Here is a tiny trained network, its code and every weight. The questions are about switching its units off for an input and a class, where a switched-off unit gives its printed mean instead of its output.

import numpy as np


def w(rows, s, z=0):
    codes = np.array(rows[::2]) - 128.0
    scale = np.full(codes.shape[1], s)
    scale[-1] = z or s
    return codes * scale


def norm(h):
    return h / np.sqrt((h * h).mean(-1, keepdims=True) + 1e-5)


def f(y):
    return np.maximum(y, 0)


def log_softmax(a):
    a = a - a.max(-1, keepdims=True)
    return a - np.log(np.exp(a).sum(-1, keepdims=True))


def net(x, mask):
    res = np.array(x, float).reshape(1, 3) / 4 @ E
    u = 0
    for l in range(2):
        y = f(norm(res) @ A[l][:, :-1].T + A[l][:, -1])
        res = res + np.where(mask[u : u + 11], y, B[l][:, -1]) @ B[l][:, :-1]
        u += 11
    return log_softmax(norm(res)[-1] @ U[:, :-1].T + U[:, -1])


A, B = {}, {}
E = w([
[107,2,119,134,120,153,188],'x0',
[134,174,81,146,112,130,172],'x1',
[36,174,119,46,122,105,163],'x2',
],0.0067)
A[0] = w([
[135,66,149,208,179,184,208,19],'0.n0',
[140,118,42,143,40,170,186,128],'0.n1',
[104,35,170,205,109,212,148,63],'0.n2',
[165,167,2,187,48,138,152,191],'0.n3',
[136,58,120,231,108,178,76,81],'0.n4',
[146,26,209,110,193,66,41,44],'0.n5',
[213,83,119,146,63,124,157,39],'0.n6',
[113,152,100,146,45,207,147,10],'0.n7',
[78,85,52,41,110,89,190,153],'0.n8',
[226,110,93,175,117,133,165,93],'0.n9',
[87,84,52,184,119,105,185,5],'0.n10',
],0.0068,0.0019)
B[0] = w([
[161,157,157,147,3,59,76,208],'0.n0',
[73,108,239,30,163,155,125,195],'0.n1',
[169,190,165,122,62,153,144,230],'0.n2',
[160,21,180,59,224,34,152,224],'0.n3',
[85,201,39,114,196,200,94,225],'0.n4',
[120,88,183,55,185,55,220,227],'0.n5',
[88,156,50,183,105,183,114,185],'0.n6',
[50,96,182,78,187,42,151,148],'0.n7',
[132,187,97,189,108,242,80,253],'0.n8',
[118,191,98,43,194,116,114,206],'0.n9',
[155,53,174,162,74,121,150,179],'0.n10',
],0.0061,0.0054)
A[1] = w([
[133,108,184,75,178,89,154,2],'1.n0',
[44,179,168,102,77,142,76,149],'1.n1',
[220,106,68,124,158,134,55,100],'1.n2',
[179,193,159,155,148,28,92,71],'1.n3',
[147,141,119,142,103,2,125,103],'1.n4',
[108,143,97,160,187,149,155,55],'1.n5',
[62,51,77,133,81,139,140,177],'1.n6',
[158,227,138,163,208,126,72,26],'1.n7',
[105,101,216,109,171,80,196,104],'1.n8',
[84,139,141,57,242,192,174,188],'1.n9',
[177,111,131,207,149,126,90,43],'1.n10',
],0.0094,0.0033)
B[1] = w([
[146,71,157,95,243,149,185,173],'1.n0',
[187,140,108,159,167,122,104,210],'1.n1',
[89,222,23,182,184,74,72,170],'1.n2',
[158,16,160,97,2,221,210,189],'1.n3',
[201,35,200,71,89,191,64,150],'1.n4',
[172,180,170,161,93,238,59,136],'1.n5',
[111,185,105,71,61,130,29,158],'1.n6',
[52,143,142,126,25,167,102,211],'1.n7',
[194,72,197,78,183,105,113,185],'1.n8',
[170,186,40,186,212,100,171,250],'1.n9',
[122,162,12,121,166,108,143,137],'1.n10',
],0.0061,0.011)
U = w([
[106,200,41,133,146,155,95,251],'0',
[164,80,177,43,1,199,92,198],'1',
[169,97,154,59,209,107,173,247],'2',
[167,154,152,118,129,151,147,137],'3',
[59,75,167,195,91,40,156,4],'4',
[84,78,170,210,86,92,167,4],'5',
[84,83,178,198,80,55,163,4],'6',
],0.0094,0.0041)

Each question gives the input, the list of numbers given to net, and the class t.
The units are the neurons (one row each of A and B). Each row of codes is followed by its name. A weight is (code - 128) times the scale printed after its matrix; where a second scale follows, it is the last column's (A, B and U).
mask holds one flag per neuron, layer by layer. A switched-off neuron (its flag False) gives its mean, the last column of its row in B, instead of its output. The means were averaged over made-up inputs and are rounded, as every weight is.
A unit's drop is (log p(t) with every unit on - log p(t) with that unit switched off) / (log p(t) with every unit on - log p(t) with every unit switched off).
The circuit of an input: a set's keep is (log p(t) with only the set's units on - log p(t) with every unit switched off) / (log p(t) with every unit on - log p(t) with every unit switched off). Starting from the 12 units with the biggest drops (on a tie, the unit counted first), units are removed one at a time, each time the one whose removal leaves the highest keep (on an exact tie, the one counted first), for as long as the keep stays at least 0.8.
units of the circuit, in order: the units of the circuit, biggest drop first
most important unit: the unit with the biggest drop
k most important neurons: the k neurons with the biggest drops, biggest first
k most important neurons of layer l: the k neurons of layer l with the biggest drops, biggest first
drop of u: that unit's drop, to one decimal
input [-7,0,-4], class 1: 3 most important neurons => [1.n3, 0.n8, 0.n4]
input [5,-4,-6], class 0: most important unit => 0.n4
input [8,-4,-6], class 1: 4 most important neurons of layer 0 => [0.n0, 0.n2, 0.n5, 0.n8]
input [6,1,8], class 0: 2 most important neurons => [0.n8, 1.n3]
input [5,-7,-8], class 0: units of the circuit, in order => [0.n4, 1.n2]
input [6,3,0], class 1: 3 most important neurons => [0.n0, 1.n9, 0.n10]
input [7,-5,5], class 1: 2 most important neurons of layer 0 => [0.n4, 0.n8]
input [-5,3,-3], class 1: 3 most important neurons of layer 0 => [0.n5, 0.n1, 0.n4]
input [7,-4,-7], class 0: 4 most important neurons => [0.n4, 1.n2, 1.n3, 0.n6]
input [4,-2,4], class 0: 2 most important neurons of layer 0 => [0.n8, 0.n0]
input [8,-1,-6], class 1: 2 most important neurons => [0.n0, 1.n9]
input [-6,-5,-2], class 1: 3 most important neurons => [0.n3, 1.n3, 0.n1]
input [3,2,-8], class 0: 2 most important neurons => [0.n4, 1.n2]
input [7,-3,2], class 1: most important unit => 1.n9
input [4,8,-3], class 2: 2 most important neurons => [0.n3, 0.n1]
input [7,-1,-1], class 1: 2 most important neurons => [0.n0, 1.n9]
input [5,4,7], class 0: 2 most important neurons of layer 0 => [0.n8, 0.n5]
input [-1,7,4], class 2: 2 most important neurons of layer 0 => [0.n3, 0.n4]
input [-2,8,-4], class 2: drop of 0.n3 => 1.1
input [2,3,-6], class 0: drop of 1.n2 => 0.1
input [8,6,3], class 1: drop of 0.n8 => 0.2
input [3,-2,8], class 0: drop of 0.n4 => 0.0
